In the rows, 128 means zero.
Here are made-up objects, facts about them, and rows of numbers that follow some of those facts. Name the object behind each unnamed row.

Some rows with their names:
niza: [141 114 149  95 120  89 110 146 152 135 147 107  98  89 131 133 137 129
  95 149  72 201 164 129 115 101 129 153 103 144 139 153 171 176 143 132
 160  60]
duzem: [113 116 123 104  84 130 107 137 164 138 122 121  87  87 116 146 164 127
 121 135 118  35 154 153 156 163 131  95 153 150 163 122 130 121  89  71
 152 134]
sasos: [121 125 153 110 147 150 140 102 135 127 123 133  94 111 122 107 125 143
 153 129 142 132 117 141 114 135 107 130 140 117  99 104 145  95 134 138
  91 135]
zeku: [125 141 152 121 156 135 127  98 135 141 117 121  97 112 122 100 123 126
 162 128 117 152 109 143 109 117 120 130 146 137  98 126 155  96 155 143
 101 142]
kludrem: [121 118 106 161 158 133 161  91 112 105 106 130 147 165 125 124 134 140
 135 108 136 119  88 138 121 123 160  97 179 161 128 134 119  84 163  92
 126 159]
flasek: [137 110 132 114 122 106 110 148 135 137 145 123 134 114 133 154 140 118
  85 158  95 185 150 117 123 113 152 143 109 126 147 153 142 178 131 116
 162  81]
sepo: [132 155 159 132 120 113 100 114 186 169 101  78 106 123  84 147 129 110
 160 129  60  90 170 154 163 138 131 144 140 185 147 175 119 120 108  84
 186 151]
gruska: [160 139 181 130 180 130 151  84 143 139  96 137 133 130  89 128  97 158
 171 129 137 162 127 148 101 137 120 143 160 155  94 153 129  84 167 125
 122 146]
fozal: [159 117  82 126 139  87 105 103 100  87  93 120 204  99 126 129 117 135
 106 118 153  83 164 101 144 139 104  84 100 150 148 178 101 100 130  99
 149 135]
mazok: [123 132 131 145 151 144 145 108 127 131 125 125 116 145 127 127 129 128
 154 122 135 133 104 140 123 124 131 135 152 129 107 115 132 105 137 137
 105 154]
doti: [141  99 115 114 125 107 121 163 144 125 146 126 129 131 135 177 133 150
  84 148 112 178 171 130 129 125 128 159 109 126 147 138 144 186 110 130
 170  83]
klekim: [137 115  79 118 119 103  84 114  91 100 101 118 185 110 143 129 120 118
 112 123 144  74 166  97 148 136  97 106  67 116 136 154 107 126  91 126
 131 126]
zadu: [ 80 163 240 136  40 139 130 164  84 184 113 194 115 183 135  49  88 174
  77 111 152  49  81  20  81 153 189 144 184  93 134 199  75 143 140 163
  17 121]
ratrus: [132 101 107 116 113 132 121 161 124 130 156 142 139 127 144 171 149 131
  86 173 123 169 157 124 132 130 138 148 104 104 150 126 142 181 118 118
 153  75]
stibaplos: [107 132 130 142 129 162 150 131 121 117 127 151 132 134 132 105 123 142
 146 113 160 109  93 136 110 132 133 129 146 106 124  92 106 119 131 129
 110 137]
grigru: [109 124 107 160 139 150 143  92  96 129 120 128 139 175 140 120 145 102
 141 121 130 124  90 145 125 119 154  94 155 138 125 121 137  93 142 111
 102 168]
stibrim: [119 116 111 139 139 148 154 119 117 115 128 148 119 150 142 119 146 129
 136 120 153 112  93 138 136 131 139 107 162 131 120  98 125 105 134 123
  94 154]
drusko: [135 134 133 150 151 139 149 121 139 139 124 110 112 181 104 135 112 134
 151  97 128 147 104 137 126 120 132 156 144 155 115 121 122 108 132 154
 123 160]
padraga: [141 167 153 126  93 123 122 165 184 162 127 125 130 106 100 139 145  72
 171 145 103  53 158 154 169 163 128 112 148 130 140 131 105 147 108 105
 201 147]
drudan: [124 130 138 133 130 147 150 143 121 136 124 141 118 176 114 141 109 176
 135 100 158 124 114 114 120 136 127 167 140 128 107 112 112 120 114 172
 111 139]

Facts:
Λ: points at; ε: is of sort
bapok Λ:niza ε:203
betril Λ:briguk skipon ε:280
bifletru Λ:tumes ε:280
bobel Λ:tumes ε:280
briguk Λ:tumes drikli ε:161
bripar Λ:skipon kleskul bobel ε:19
bromum Λ:niza ε:280
brustim Λ:klutevi ε:280
dedus Λ:sepo niza ε:280
defan Λ:gakleplol rezes pledo ε:280
dometra Λ:mazok lifon ε:280
doti Λ:tumes gruto mazok floplek ε:19
dragral Λ:briguk ε:280
drevos Λ:briguk tumes grigru ε:280
drikli ε:19
dronuk Λ:ritik ε:19
drudan Λ:migi ε:280
drusi Λ:troliril ε:203
drusko Λ:fogel ε:280
duzem Λ:troliril niza ε:203
fakol Λ:tumes naklo kleskul ε:280
fedor Λ:gruska ε:280
fibin Λ:klutevi kleskul flakon ε:19
fiplam Λ:tumes fakol ε:19
flakon Λ:tumes gakleplol ε:161
flapus Λ:megu ε:280
flasek Λ:ritik kleskul ε:19
flofe Λ:tumes lifon ε:280
floplek Λ:mazok kleskul ε:203
fludom Λ:troliril flofe drikli ε:19
fogel Λ:briguk migi bobel ε:280
fozal Λ:sepo ε:161
gakleplol Λ:briguk ritik ε:280
grebral Λ:tumes ε:280
grigru Λ:tumes ε:280
grizak Λ:niza ε:280
grotas Λ:migi dedus ε:161
grozem Λ:fludom safas troliril ε:280
grupluk Λ:dronuk ε:19
gruska Λ:sepo ε:280
grusul ε:280
gruto Λ:tumes bapok drikli ε:280
klafles ε:280
klagu Λ:safas ε:161
klekim Λ:tumes gakleplol ε:161
klelon Λ:ritik ε:280
kleskul Λ:ritik sepo ε:280
klofon Λ:kleskul flofe ε:280
kludrem Λ:naklo sepo zeku ε:280
klutevi Λ:sepo mazok ε:161
kofe Λ:ritik susus ε:280
kogru ε:280
kopefe Λ:ritik tumes kleskul ε:19
liflol Λ:tumes tribren ε:19
lifon Λ:tumes ε:280
listir Λ:fedor ε:280
ludrin Λ:dronuk ε:280
lutrum ε:19
mazok Λ:tumes ε:280
megu Λ:bobel ε:280
migi Λ:tumes kleskul dronuk ε:203
milik Λ:plubres fedor plopal ε:280
mugra Λ:sepo kleskul fakol padraga ε:280
naklo Λ:ritik mazok ε:161
niza ε:19
padraga Λ:flapus susus ε:203
paflim ε:161
petis Λ:klutevi fogel ε:203
pledo Λ:tumes bapok flofe ε:280
pledruplim Λ:rezes zogren ε:280
plopal Λ:mazok ε:161
plovim Λ:tumes naklo klafles flasek gakleplol ε:280
plubres Λ:sasos ε:19
ratrus Λ:tumes ε:19
rezes Λ:zeku ε:19
ritik Λ:tumes ε:280
safas Λ:naklo troliril kogru ε:280
sasos Λ:zeku niza flasek ε:280
sela ε:19
sepo ε:203
skabran Λ:staklen flapus treso ε:19
skabu Λ:tumes lutrum ε:280
skipon Λ:tumes ε:161
staklen Λ:fludom ε:161
starer Λ:tumes ε:19
stesi Λ:gakleplol ε:280
stibaplos Λ:ritik ε:280
stibrim Λ:bobel drikli ε:280
stiflos Λ:fakol ε:161
susus ε:19
taliven Λ:ritik sela ε:161
tavel Λ:stesi skabu ε:203
tesal Λ:tribren lifon ε:19
tode Λ:sepo ε:280
tokal Λ:susus ε:19
traziti Λ:plovim ε:19
treklam Λ:drusko kleskul ε:280
treso Λ:troliril lifon drikli ε:19
tribren ε:280
triskeskar Λ:plubres rezes ε:161
troliril Λ:ritik ε:19
tronik Λ:bapok ε:280
tumes ε:280
zadu Λ:ludrin ε:280
zaske Λ:tumes ε:280
zeku ε:280
zogren Λ:briguk ε:19
zoka Λ:migi ε:280

Name these rows:
No name comes twice in this set of rows, the named rows included.
[168 127 210  94 201 155 155  69 142 120  83 182 155  88  72 117  90 199
 172 163 179 156 155 161  76 176 105 116 165 127  88 163 124  57 181  81
  99 120] : listir
[105 150 104 137 112 146 101 128 140 186 115  92 133 195  90 197 148 106
 147 145  82  80 174 148 181 148 138 166 112 147 144 176 127 129  64  93
 188 176] : tavel
[ 98 152  93 162  84 156  90 108 109  57 102 121 154  57 143  76  90 140
 118  95 126  70 147 110 100  96  87 134  16  87 143 110  38 134 110  89
 183  98] : taliven
[ 80 163 238 132  59 142 125 153 109 174 125 166 102 163 129  61  91 162
 108 108 131  87  91  52  80 136 169 153 164 111 116 183  93 134 141 186
  38 127] : ludrin
[110 114 161 123  67 117 110 184 120 150 152 160 143 138 146 126 123 159
  48 153 117 140 152  64 108 131 176 150 133 107 171 189 110 195 123 120
 138  70] : grupluk
[107 153 119 126 133 135  77  97  86 190 150  79 145 178 124 164 163  52
 111 211  25 213 149 136 154  92 158 182  69 111 121 197 185 182 118 132
 139 117] : lutrum
[111 128 129 103  89 144 110 137 147 142 123 146 117 108 108 157 152 114
 129 156 126  35 159 154 159 174 124 113 142 124 156 139 115 117  89  64
 165 142] : petis
[204 145 128 172 122  88 167 215 174 118 175 192 237 106 126 128 140  37
 124 161 125 150 133 120 158 151 171 104 152  91 145 122  86 225 191 109
 233 105] : tokal

Now the same objects, written a new way:
Some rows with their names:
bripar: [ 43 146 132 133  95  85 150 163 132 139 150  99  92 113 149 109  92 189
 115 122  83 146 122 115 155 134 146  82 170 121 170 108 104 130 129 161
 136 176  77]
padraga: [133  95 155 122 112  90  98  87 154 130 115 107  79  97 162 142  74 130
 124 100  99  93 118 128 112 113 155 132 188  79 111 126 123 162 141 150
 106  88  93]
grusul: [160 181 130 131 144 131 111  97 120 115 108  98  95 213  96 108 148 152
 129  96 143 156 154 119 117 111 215 166 146 150 112 112 133 140 138 153
 134  85 128]
dedus: [173 120 132 143 141 164 114 133 118 203 100 113 114 166 138 157 136 191
 118 122 151 121 135 123 114 139 152 116 122 104 102  87  95 162 157 155
 150  34 165]
niza: [104 127 153 171 121 113 155 118 124 182 178 108  93 188 167  72  59 224
 113 120  73 182  96 106 158 120 181  96 148 178 171  25  81 168 128 125
 145 141 103]
bromum: [178 106 127 146 147 159 117 109 121 198 107 109 119 188 139 118 121 182
 126 112 144 124 127 116 115 134 155 116 118 116 105  63 123 154 151 152
 143  83 177]
flakon: [112 119 146 150 130  63 138  97 134  50 235 116  99  75 124 107  85  81
 115 155 136 228 178 131 125 119 123 135 111 130 122 203 119 107 133 154
 117 181  94]
fibin: [ 48 147 135 135  98  90 150 167 129 148 150 101  94 107 151 115  89 197
 114 127  82 143 122 115 153 137 146  80 166 126 169 109  94 133 133 160
 141 160  76]
ritik: [107 146 164 120 194 124 133 107 126  45 139 120 132 126  73  67 109 104
 142 112 161 111 144 112 108 135 158 148 101 215 114 174 130  98 160 180
 144 177  91]
kopefe: [ 32 146 167 134 137  82 162 156 130  93 177 113 112  77 127  74  63 169
 123 128  88 131 114 109 151 140 140  93 142 200 172 132  90 114 142 168
 146 213  43]
kofe: [149 175 140 122 168 128 115 111 115 122 104  91 130 136  91 117 135 166
 141 106 132  77 150 113 111 124 164 160 131 168 103 119 138 111 146 171
 130 120 103]
flasek: [ 61 170 163 135 139  89 155 161 122 133 156  91 123  58 132 103  73 211
 127 134  62  87 115 105 148 135 136 103 149 193 163 101  92 112 137 162
 135 185  35]
klelon: [148 177 149 120 179 131 119 113 114 121 107  88 137 117  87 116 129 168
 144 113 127  56 149 110 108 125 155 165 123 186 103 117 133 104 150 172
 131 127  93]
betril: [123 150 104 114 125 119 107 121 128 124  87  94 105 177 108 124 159 139
 133  96 150 127 155 122 115 125 171 134 154  85 109 133 158 119 138 174
 130 130 142]
lifon: [ 97 110 139 121 153 127 128 111 136  61 135 135 104 182  98  73 124  88
 125 107 181 181 144 122 113 139 168 121 117 145 120 179 135 126 156 176
 149 166 144]
tesal: [ 56 133 136 142 102  92 152 147 132 141 161 104  95 142 155  90  80 190
 115 121  83 161 112 112 155 130 154  81 160 132 171  88 103 138 128 151
 139 183  90]
fludom: [ 64 115 127 148 104  96 152 138 134 174 153 103 102 145 167  78  72 199
 120 119  81 145 102 107 157 131 136  73 158 123 170  53 117 140 126 149
 136 196 108]
fogel: [112 156  88 105 106 110 102 130 131 124  80  91  96 182 108 136 174 130
 132  94 155 128 162 126 117 125 165 132 169  51 109 144 172 114 136 178
 127 132 148]
dragral: [124 153 100 112 119 117 108 120 130 124  84  93 104 181 107 123 159 136
 135  96 150 122 158 123 117 125 168 138 157  83 109 130 166 119 137 173
 126 130 142]
fedor: [142 147 117 122 129 134 110 128 125 146  96 100 105 171 115 140 151 158
 127 106 150 125 152 123 115 131 166 132 143  93 106 124 134 133 146 168
 137  89 145]

Name these rows:
No name comes twice in this set of rows, the named rows included.
[162 126 185 132 119 103  97  91 145 127 132 113  61 109 157 168  79 148
 112 106  99 126 122 133 111 107 191 159 185 117 110 134  79 184 148 138
 117  12  76] : sepo
[125  96 165 113 115  96  98 117 152 128 113 113  79  52 158 175  80 130
 120 113 102  75 122 133 108 124 136 128 184  78 110 160 100 160 152 162
 114  63  81] : floplek
[147  69 160 130 122 102 101  84 154 159 118 111  96  95 174 130  58 140
 128 104  98  83 102 123 113 116 137 119 175  85 110  98 125 166 144 146
 107 101 109] : drusi
[129 178 122 111 156 116 111 116 122 110  94  87 126 140  88 109 145 146
 145 102 135  75 157 114 112 123 157 157 141 145 106 130 161  94 140 178
 125 155 106] : gakleplol
[102 108 149 150 133  59 144  95 138  34 243 127  99  79 123  98  81  62
 112 157 144 248 179 132 124 123 126 131 105 140 126 219 114 108 136 153
 122 187  90] : skipon
[ 75 152 162 145 152  95 157 138 121 158 160  90 138  79 137  74  53 224
 135 131  55  72 102  96 150 130 124 105 138 215 163  62 105 109 132 154
 130 216  48] : troliril
[165  44 166 143 127 118 104  78 152 189 125 116  98 108 190 131  41 154
 124 108  98  81  92 121 112 118 125 111 160  86 108  70 111 181 148 136
 113  83 128] : duzem
[174  23 171 152 129 128 105  76 153 208 128 126  99 115 198 130  37 163
 120 113 103  92  84 122 114 124 124 100 153  86 110  56 102 194 152 134
 118  70 144] : bapok
[124 136 130 121 148 128 120 116 128 107 115 113 110 173 103 101 135 122
 131 103 160 140 149 121 113 132 172 135 131 134 111 147 138 123 150 173
 141 133 135] : plovim
[ 62 174 164 137 150  84 157 145 121 124 160  90 131  64 126  83  64 211
 133 130  58  75 113 101 151 129 138 113 147 212 164  91 103 103 133 160
 130 210  29] : dronuk

Now the same objects, written a new way:
Some rows with their names:
megu: [125 130 137 119 120 126  92 121 162 141  98 121 137]
gakleplol: [144 123 132 121 117 116 108 108 163 130 129 124 143]
fedor: [123 130 147 128 124 128 100 125 165 148 105 120 136]
brustim: [124 130 146 125 124 127 103 124 164 150 105 120 135]
floplek: [ 73  96 120 150  99 125 137 130  63 163 180 125 116]
dometra: [123 128 147 120 127 127 107 125 153 147  98 118 134]
bapok: [ 82 102 116 157 111 135 133 142   4 132 156 119 134]
pledruplim: [127 130 141 125 123 126  98 123 156 140 107 121 140]
kopefe: [130 118 130 100 115 137 154 136 126  65 197 136  86]
tesal: [123 121 125 116 111 146 125 146 122  52 176 136  94]
skabu: [124 145 149  92 131 133 111 119 135 148 119 120 137]
fiplam: [119 128 130  88 116 147 138 142 112  64 182 135  84]
doti: [118 125 130  96 115 145 137 144 121  64 173 134  84]
lifon: [120 145 147  81 136 133 118 118 123 148 106 117 131]
starer: [119 132 130  78 118 148 138 140 106  62 184 136  86]
plovim: [129 136 145 105 127 129 111 118 144 144 118 120 138]
klekim: [107 166  99 107 116 116 161 137  95 145 112 149 134]
paflim: [112 169 108 140 112 120 149 146 110 143 135 150 150]
lutrum: [128 135 137 121 110 155 121 148 124  54 216 139 106]
klafles: [132 146 154 127 124 137  98 125 150 143 147 122 154]

Which object is each row?
No name comes twice in this set of rows, the named rows included.
[121 128 129 115 113 122  80 116 173 139  94 125 134] : fogel
[123 119 112 111 100 141 106 139 140  48 175 141  92] : zogren
[111 153  93 138 113 113 152 146 102 132  86 147 140] : staklen
[ 94 154 118 146 114 112 162 150 147 170 106 148 123] : klutevi
[124 140 142  94 125 129 103 116 143 142 112 122 135] : drevos
[119 144 144  78 129 132 108 116 134 148 108 120 130] : bobel
[122 132 130  91 115 149 134 142 111  62 187 136  89] : liflol
[145 130 149  94 133 119 146 104 134 144 148 119 138] : ritik
[115 142 155  83 135 131 122 120 138 159 103 117 124] : mazok
[100 159 115 145 113 116 159 149 138 164 117 149 131] : fozal
[119 144 102 143 116 104 181 138 118 148 117 146 135] : naklo
[ 74 104 113 126  98 125 133 122  50 156 187 127 115] : migi

